Here is a tiny trained network, its code and every weight. The questions are about switching its units off for an input and a target symbol, where a switched-off unit gives its printed mean instead of its output.

import numpy as np


def w(rows, s, z=0):
    codes = np.array(rows[::2]) - 128.0
    scale = np.full(codes.shape[1], s)
    scale[-1] = z or s
    return codes * scale


def norm(h):
    return h / np.sqrt((h * h).mean(-1, keepdims=True) + 1e-5)


def f(y):
    return np.maximum(y, 0)


def softmax(a):
    e = np.exp(a - a.max(-1, keepdims=True))
    return e / e.sum(-1, keepdims=True)


def log_softmax(a):
    a = a - a.max(-1, keepdims=True)
    return a - np.log(np.exp(a).sum(-1, keepdims=True))


def net(x, mask):
    ids = ['Λαβζσω'.index(c) for c in x.split()]
    T = len(ids)
    res = E[ids] + P[:T]
    q, k, v = (norm(res) @ M[0].T for M in (Q, K, V))
    z = softmax(np.where(np.tri(T) > 0, q @ k.T / 2**0.5, -1e9)) @ v
    res = res + np.where(mask[0], z, O[0][:, -1]) @ O[0][:, :-1]
    y = f(norm(res) @ A[0][:, :-1].T + A[0][:, -1])
    res = res + np.where(mask[1:13], y, B[0][:, -1]) @ B[0][:, :-1]
    return log_softmax(norm(res)[-1] @ U[:, :-1].T + U[:, -1])


Q, K, V, O, A, B = {}, {}, {}, {}, {}, {}
E = w([
[137,64,97,49,138,175,189],'Λ',
[138,164,213,241,4,116,58],'α',
[125,69,71,110,150,156,78],'β',
[122,150,139,145,132,131,39],'ζ',
[189,106,106,96,73,104,180],'σ',
[192,133,109,138,46,35,134],'ω',
],0.0035)
P = w([
[128,200,106,103,153,131,136],'0',
[165,143,7,125,143,102,121],'1',
[166,135,3,107,133,121,132],'2',
[145,93,173,104,112,147,87],'3',
[143,73,185,94,96,140,96],'4',
[138,97,203,99,94,155,110],'5',
[163,96,221,119,84,116,106],'6',
[146,72,196,131,62,129,87],'7',
[125,98,217,113,74,158,97],'8',
],0.0063)
Q[0] = w([
[199,24,131,60,2,162,43],'h1',
[34,218,162,173,239,127,177],'h1',
],0.026)
K[0] = w([
[124,255,161,116,149,138,128],'h1',
[132,32,104,166,88,94,105],'h1',
],0.03)
V[0] = w([
[124,40,74,29,244,190,213],'h1',
[106,168,124,171,185,152,2],'h1',
],0.0093)
O[0] = w([
[4,1,130,120,228,40,214,254],'h1',
[238,155,155,227,215,177,142,88],'h1',
],0.0048,0.00071)
A[0] = w([
[119,170,92,158,175,100,71,123],'n1',
[194,139,125,192,132,143,96,94],'n2',
[123,31,254,204,16,167,136,245],'n3',
[65,175,80,48,48,134,125,36],'n4',
[221,140,135,79,134,107,147,169],'n5',
[161,28,165,139,174,116,165,6],'n6',
[132,86,173,25,67,185,119,104],'n7',
[54,243,107,204,96,127,184,144],'n8',
[81,98,108,45,105,72,98,124],'n9',
[149,108,90,50,99,130,94,103],'n10',
[171,150,114,73,70,181,77,91],'n11',
[127,153,162,112,103,145,165,77],'n12',
],0.0096,0.0017)
B[0] = w([
[147,114,91,114,148,102,164,143],'n1',
[99,51,119,80,185,195,170,211],'n2',
[107,114,254,136,192,157,50,253],'n3',
[189,110,95,139,245,84,52,221],'n4',
[83,66,129,154,154,155,112,195],'n5',
[139,250,137,189,111,119,106,217],'n6',
[147,97,194,132,86,117,67,225],'n7',
[148,110,29,126,114,114,158,141],'n8',
[143,172,172,62,46,228,143,255],'n9',
[179,142,161,134,157,92,104,201],'n10',
[38,109,163,161,53,35,156,252],'n11',
[131,111,126,122,104,118,129,145],'n12',
],0.013,0.0072)
U = w([
[34,177,145,74,95,131,195,99],'Λ',
[141,134,112,187,50,178,119,177],'α',
[138,225,122,214,186,99,136,84],'β',
[114,51,109,148,211,192,180,1],'ζ',
[188,158,150,37,158,149,71,238],'σ',
[93,62,138,152,133,2,96,17],'ω',
],0.0076,0.00062)

Each question gives the input, a string of symbols that net reads in full, and the target symbol t.
The units are the heads (2 rows each of Q, K, V and O) and the neurons (one row each of A and B). Each row of codes is followed by its name. A weight is (code - 128) times the scale printed after its matrix; where a second scale follows, it is the last column's (O, A, B and U).
mask holds one flag per unit, heads first, then neurons. A switched-off unit (its flag False) gives its mean, the last column of its rows in O or B, instead of its output. The means were averaged over made-up inputs and are rounded, as every weight is.
A unit's drop is (log p(t) with every unit on - log p(t) with that unit switched off) / (log p(t) with every unit on - log p(t) with every unit switched off).
The circuit of an input: a set's keep is (log p(t) with only the set's units on - log p(t) with every unit switched off) / (log p(t) with every unit on - log p(t) with every unit switched off). Starting from the 12 units with the biggest drops (on a tie, the unit counted first), units are removed one at a time, each time the one whose removal leaves the highest keep (on an exact tie, the one counted first), for as long as the keep stays at least 0.8.
circuit, biggest first: the units of the circuit, biggest drop first
k most important neurons: the k neurons with the biggest drops, biggest first
drop when u is switched off: that unit's drop, to one decimal
input ω Λ ω ζ ω σ, target ω: circuit, biggest first	(h1, n11, n9)
input α α Λ ζ, target α: circuit, biggest first	(h1, n11, n4)
input β σ σ β Λ, target β: circuit, biggest first	(h1, n6)
input Λ α Λ σ ζ ω ω σ α, target Λ: circuit, biggest first	(h1, n4, n9)
input α β σ Λ ω σ α ζ, target α: circuit, biggest first	(h1, n11)
input α ω α Λ, target α: 3 most important neurons	(n11, n4, n3)
input β β β ω β σ, target β: 2 most important neurons	(n6, n9)
input Λ ζ Λ ζ, target Λ: most important neuron	(n4)
input β ω σ α β α σ, target β: drop when n6 is switched off	0.5
input ω ω Λ σ, target ω: drop when h1 is switched off	0.9
input ζ σ β β ζ, target ζ: drop when h1 is switched off	1.1
input β ζ Λ ζ ω ζ σ σ ζ, target β: 2 most important neurons	(n6, n9)
